Here is a tiny trained network, its code and every weight. The questions are about switching its units off for an input and a class, where a switched-off unit gives its printed mean instead of its output.

import numpy as np


def w(rows, s, z=0):
    codes = np.array(rows[::2]) - 128.0
    scale = np.full(codes.shape[1], s)
    scale[-1] = z or s
    return codes * scale


def f(y):
    return y / 2 * (1 + np.tanh(0.7978845608 * (y + 0.044715 * y**3)))


def log_softmax(a):
    a = a - a.max(-1, keepdims=True)
    return a - np.log(np.exp(a).sum(-1, keepdims=True))


def net(x, mask):
    res = np.array(x, float).reshape(1, 4) / 4 @ E
    y = f(res @ A[0][:, :-1].T + A[0][:, -1])
    res = res + np.where(mask, y, B[0][:, -1]) @ B[0][:, :-1]
    return log_softmax(res[-1] @ U[:, :-1].T + U[:, -1])


A, B = {}, {}
E = w([
[13,178,51,217,65,172],'x0',
[95,129,3,98,196,2],'x1',
[196,21,44,237,175,191],'x2',
[135,135,121,128,120,123],'x3',
],0.006)
A[0] = w([
[39,170,57,214,53,175,198],'N1',
[173,38,64,204,164,180,74],'N2',
[176,49,77,200,148,158,62],'N3',
[69,199,184,62,84,75,71],'N4',
[232,94,169,63,183,107,166],'N5',
[212,82,187,80,186,86,100],'N6',
[15,150,68,225,51,160,80],'N7',
[150,127,242,160,48,213,155],'N8',
[60,218,177,38,86,85,32],'N9',
[144,135,213,156,43,230,112],'N10',
[157,140,233,149,46,230,122],'N11',
[80,205,174,55,94,87,10],'N12',
[85,216,169,51,83,89,17],'N13',
[186,24,37,210,183,155,99],'N14',
[65,153,28,97,211,3,140],'N15',
[81,205,162,51,77,91,86],'N16',
[33,185,58,229,66,169,141],'N17',
[229,94,176,71,183,98,118],'N18',
],0.0054,0.0013)
B[0] = w([
[103,122,192,85,208,90,247],'N1',
[166,111,179,177,143,133,226],'N2',
[177,110,191,199,140,144,202],'N3',
[185,79,153,184,144,133,205],'N4',
[93,148,174,94,172,106,209],'N5',
[71,156,193,87,202,118,196],'N6',
[104,118,203,84,219,114,234],'N7',
[147,35,35,79,124,12,241],'N8',
[176,68,155,181,147,137,218],'N9',
[134,55,78,89,139,52,229],'N10',
[147,24,44,82,127,46,241],'N11',
[221,44,174,229,153,186,190],'N12',
[206,52,163,207,146,163,197],'N13',
[178,79,170,177,145,107,253],'N14',
[153,1,69,119,144,43,247],'N15',
[185,55,156,191,134,128,201],'N16',
[97,111,210,75,225,89,245],'N17',
[76,154,187,88,193,112,201],'N18',
],0.0066,0.0043)
U = w([
[190,111,170,231,129,155,92],'0',
[114,130,122,116,125,121,255],'1',
[61,140,192,67,180,118,77],'2',
[139,87,26,87,113,73,87],'3',
[86,191,105,108,41,173,206],'4',
[85,255,90,137,55,250,59],'5',
[94,182,82,130,81,227,70],'6',
[75,231,105,138,14,240,65],'7',
],0.0093,0.0097)

Each question gives the input, the list of numbers given to net, and the class t.
The units are the neurons (one row each of A and B). Each row of codes is followed by its name. A weight is (code - 128) times the scale printed after its matrix; where a second scale follows, it is the last column's (A, B and U).
mask holds one flag per neuron, in row order. A switched-off neuron (its flag False) gives its mean, the last column of its row in B, instead of its output. The means were averaged over made-up inputs and are rounded, as every weight is.
A unit's drop is (log p(t) with every unit on - log p(t) with that unit switched off) / (log p(t) with every unit on - log p(t) with every unit switched off).
The circuit of an input: a set's keep is (log p(t) with only the set's units on - log p(t) with every unit switched off) / (log p(t) with every unit on - log p(t) with every unit switched off). Starting from the 12 units with the biggest drops (on a tie, the unit counted first), units are removed one at a time, each time the one whose removal leaves the highest keep (on an exact tie, the one counted first), for as long as the keep stays at least 0.8.
circuit, biggest first: the units of the circuit, biggest drop first
unit that matters most: the unit with the biggest drop
top k neurons: the k neurons with the biggest drops, biggest first
drop of u: that unit's drop, to one decimal
input [-6,6,-7,5], class 0: circuit, biggest first : [N12 N13 N9]
input [-6,4,-7,5], class 0: circuit, biggest first : [N12 N13 N9]
input [-2,-7,-5,0], class 3: circuit, biggest first : [N8 N11]
input [-7,-1,-7,7], class 0: circuit, biggest first : [N12 N13]
input [1,-2,-4,3], class 0: circuit, biggest first : [N12 N13 N16]
input [1,-8,-8,8], class 0: unit that matters most : N12
input [8,2,7,6], class 2: circuit, biggest first : [N17 N7]
input [-8,8,0,7], class 2: circuit, biggest first : [N6 N18]
input [7,-5,3,4], class 2: circuit, biggest first : [N17 N1]
input [1,-8,6,-1], class 3: top 3 neurons : [N8 N11 N10]
input [-3,-8,-4,-2], class 3: top 2 neurons : [N8 N11]
input [-5,-6,-1,1], class 3: drop of N11 : 0.3
input [8,2,-3,-7], class 2: drop of N17 : 0.2
input [-8,4,0,4], class 2: drop of N4 : 0.0
input [3,-2,2,-3], class 4: drop of N18 : 0.1
